Here is a tiny trained network, its code and every weight. The questions are about switching its units off for an input and a class, where a switched-off unit gives its printed mean instead of its output.

import numpy as np


def w(rows, s, z=0):
    codes = np.array(rows[::2]) - 128.0
    scale = np.full(codes.shape[1], s)
    scale[-1] = z or s
    return codes * scale


def norm(h):
    return h / np.sqrt((h * h).mean(-1, keepdims=True) + 1e-5)


def f(y):
    return np.maximum(y, 0)


def log_softmax(a):
    a = a - a.max(-1, keepdims=True)
    return a - np.log(np.exp(a).sum(-1, keepdims=True))


def net(x, mask):
    res = np.array(x, float).reshape(1, 6) / 4 @ E
    u = 0
    for l in range(2):
        y = f(norm(res) @ A[l][:, :-1].T + A[l][:, -1])
        res = res + np.where(mask[u : u + 12], y, B[l][:, -1]) @ B[l][:, :-1]
        u += 12
    return log_softmax(norm(res)[-1] @ U[:, :-1].T + U[:, -1])


A, B = {}, {}
E = w([
[131,152,121,118,127,130,123,136,124,135],'x0',
[134,116,143,135,135,115,120,134,124,119],'x1',
[83,177,187,194,30,170,51,99,144,106],'x2',
[210,167,254,100,150,122,180,51,184,185],'x3',
[130,89,120,35,33,54,102,100,158,101],'x4',
[127,120,146,134,141,99,106,132,113,141],'x5',
],0.0095)
A[0] = w([
[119,174,117,183,193,155,126,165,97,132,38],'L0N1',
[149,143,105,176,220,192,157,129,64,133,56],'L0N2',
[140,95,79,2,32,15,124,102,138,97,38],'L0N3',
[213,146,192,80,159,107,203,97,189,206,140],'L0N4',
[121,118,63,133,122,112,84,172,98,190,45],'L0N5',
[130,135,100,46,200,71,190,141,112,121,1],'L0N6',
[169,71,65,64,206,107,226,182,124,156,41],'L0N7',
[166,83,168,169,101,156,174,135,149,86,78],'L0N8',
[73,185,158,189,25,149,73,144,141,120,47],'L0N9',
[106,147,140,198,193,169,165,137,87,139,62],'L0N10',
[146,92,58,112,171,100,138,169,115,140,31],'L0N11',
[74,63,1,136,108,141,109,211,54,71,120],'L0N12',
],0.0087,0.0051)
B[0] = w([
[164,92,143,125,99,123,118,144,239,141,165],'L0N1',
[175,61,76,125,49,103,177,158,244,219,188],'L0N2',
[193,109,77,203,63,145,153,244,234,254,217],'L0N3',
[14,221,83,161,151,37,172,88,96,44,251],'L0N4',
[105,155,132,131,140,105,160,78,167,35,153],'L0N5',
[188,80,155,102,84,232,75,107,76,96,179],'L0N6',
[124,77,164,71,122,202,22,108,38,148,220],'L0N7',
[78,114,81,138,97,85,125,103,125,113,140],'L0N8',
[202,60,158,31,180,210,93,100,55,125,184],'L0N9',
[195,137,89,114,28,87,88,208,202,169,178],'L0N10',
[131,105,129,117,149,191,85,47,82,120,169],'L0N11',
[76,232,174,136,197,13,196,59,147,61,241],'L0N12',
],0.0072,0.012)
A[1] = w([
[106,179,96,158,101,71,141,106,136,100,42],'L1N1',
[97,197,166,160,151,60,184,103,118,116,22],'L1N2',
[142,138,115,236,217,164,142,164,146,183,3],'L1N3',
[144,34,111,61,199,141,163,136,40,182,4],'L1N4',
[151,192,166,149,89,132,155,115,100,157,104],'L1N5',
[189,61,167,76,131,228,74,106,36,135,87],'L1N6',
[132,192,170,123,149,114,165,95,126,155,72],'L1N7',
[143,59,171,130,112,167,34,89,56,118,57],'L1N8',
[27,137,48,179,162,111,131,183,111,87,70],'L1N9',
[157,78,123,168,84,131,137,254,221,219,87],'L1N10',
[111,116,236,164,88,243,22,107,108,104,16],'L1N11',
[127,80,160,156,119,110,133,135,133,101,108],'L1N12',
],0.0088,0.0029)
B[1] = w([
[115,115,168,138,191,126,152,148,102,103,209],'L1N1',
[82,156,123,151,170,85,118,119,117,83,228],'L1N2',
[131,100,118,170,77,137,73,166,181,182,148],'L1N3',
[151,124,129,137,119,201,114,143,79,140,187],'L1N4',
[123,135,113,116,144,99,118,158,100,66,163],'L1N5',
[115,103,121,66,206,185,193,102,64,89,228],'L1N6',
[105,100,121,151,147,103,119,129,147,104,181],'L1N7',
[147,118,115,102,166,144,157,110,101,164,197],'L1N8',
[148,175,214,168,131,80,171,106,128,117,173],'L1N9',
[130,91,135,165,7,146,43,194,221,210,254],'L1N10',
[154,87,61,88,143,194,155,136,67,156,190],'L1N11',
[189,164,139,100,159,128,156,136,142,131,133],'L1N12',
],0.011,0.0091)
U = w([
[80,201,171,155,175,58,171,101,114,43,252],'0',
[140,102,134,149,41,139,112,185,208,203,66],'1',
[145,97,132,68,149,223,150,115,8,129,52],'2',
],0.015,0.0013)

Each question gives the input, the list of numbers given to net, and the class t.
The units are the neurons (one row each of A and B). Each row of codes is followed by its name. A weight is (code - 128) times the scale printed after its matrix; where a second scale follows, it is the last column's (A, B and U).
mask holds one flag per neuron, layer by layer. A switched-off neuron (its flag False) gives its mean, the last column of its row in B, instead of its output. The means were averaged over made-up inputs and are rounded, as every weight is.
A unit's drop is (log p(t) with every unit on - log p(t) with that unit switched off) / (log p(t) with every unit on - log p(t) with every unit switched off).
The circuit of an input: a set's keep is (log p(t) with only the set's units on - log p(t) with every unit switched off) / (log p(t) with every unit on - log p(t) with every unit switched off). Starting from the 12 units with the biggest drops (on a tie, the unit counted first), units are removed one at a time, each time the one whose removal leaves the highest keep (on an exact tie, the one counted first), for as long as the keep stays at least 0.8.
units of the circuit, in order: the units of the circuit, biggest drop first
top k neurons: the k neurons with the biggest drops, biggest first
top k neurons in layer l: the k neurons of layer l with the biggest drops, biggest first
drop of u: that unit's drop, to one decimal
input [-6,-1,-8,4,8,8], class 1: units of the circuit, in order	[L0N3]
input [0,8,7,-7,-8,-6], class 1: top 3 neurons	[L0N4; L0N7; L0N1]
input [-7,-7,-2,-3,-4,5], class 1: top 3 neurons in layer 0	[L0N2; L0N4; L0N10]
input [5,-1,6,-6,0,-5], class 0: top 3 neurons	[L0N12; L0N7; L0N6]
input [1,-3,5,-5,3,5], class 0: top 3 neurons	[L0N12; L0N7; L0N6]
input [-7,-8,6,5,0,-1], class 2: top 3 neurons	[L0N12; L0N9; L1N11]
input [4,-2,-4,-3,-5,-6], class 1: top 2 neurons	[L0N2; L0N4]
input [-8,-6,7,-6,2,-5], class 2: top 2 neurons	[L0N9; L0N4]
input [2,-3,-3,-4,-3,2], class 0: top 2 neurons in layer 0	[L0N12; L0N3]
input [6,-4,8,3,6,-2], class 2: top 2 neurons	[L0N9; L0N2]
input [5,5,-6,0,-6,2], class 1: top 2 neurons in layer 0	[L0N2; L0N10]
input [-3,-5,3,-7,-8,-4], class 1: top 2 neurons in layer 1	[L1N10; L1N3]
input [6,-4,-7,-1,-7,-3], class 1: top 2 neurons	[L0N2; L0N10]
input [7,5,4,-6,1,2], class 0: units of the circuit, in order	[L0N12]
input [0,1,1,-4,-6,2], class 1: top 2 neurons	[L0N4; L0N2]
input [2,1,-7,-8,-5,6], class 0: top 2 neurons	[L0N12; L0N9]
input [4,-6,2,7,6,2], class 0: drop of L0N4	3.1
input [-5,-4,-2,-3,0,-5], class 0: drop of L0N12	2.4
input [4,8,-2,-3,2,5], class 0: drop of L0N12	7.6
input [-1,4,-5,6,4,3], class 0: units of the circuit, in order	[L0N4]
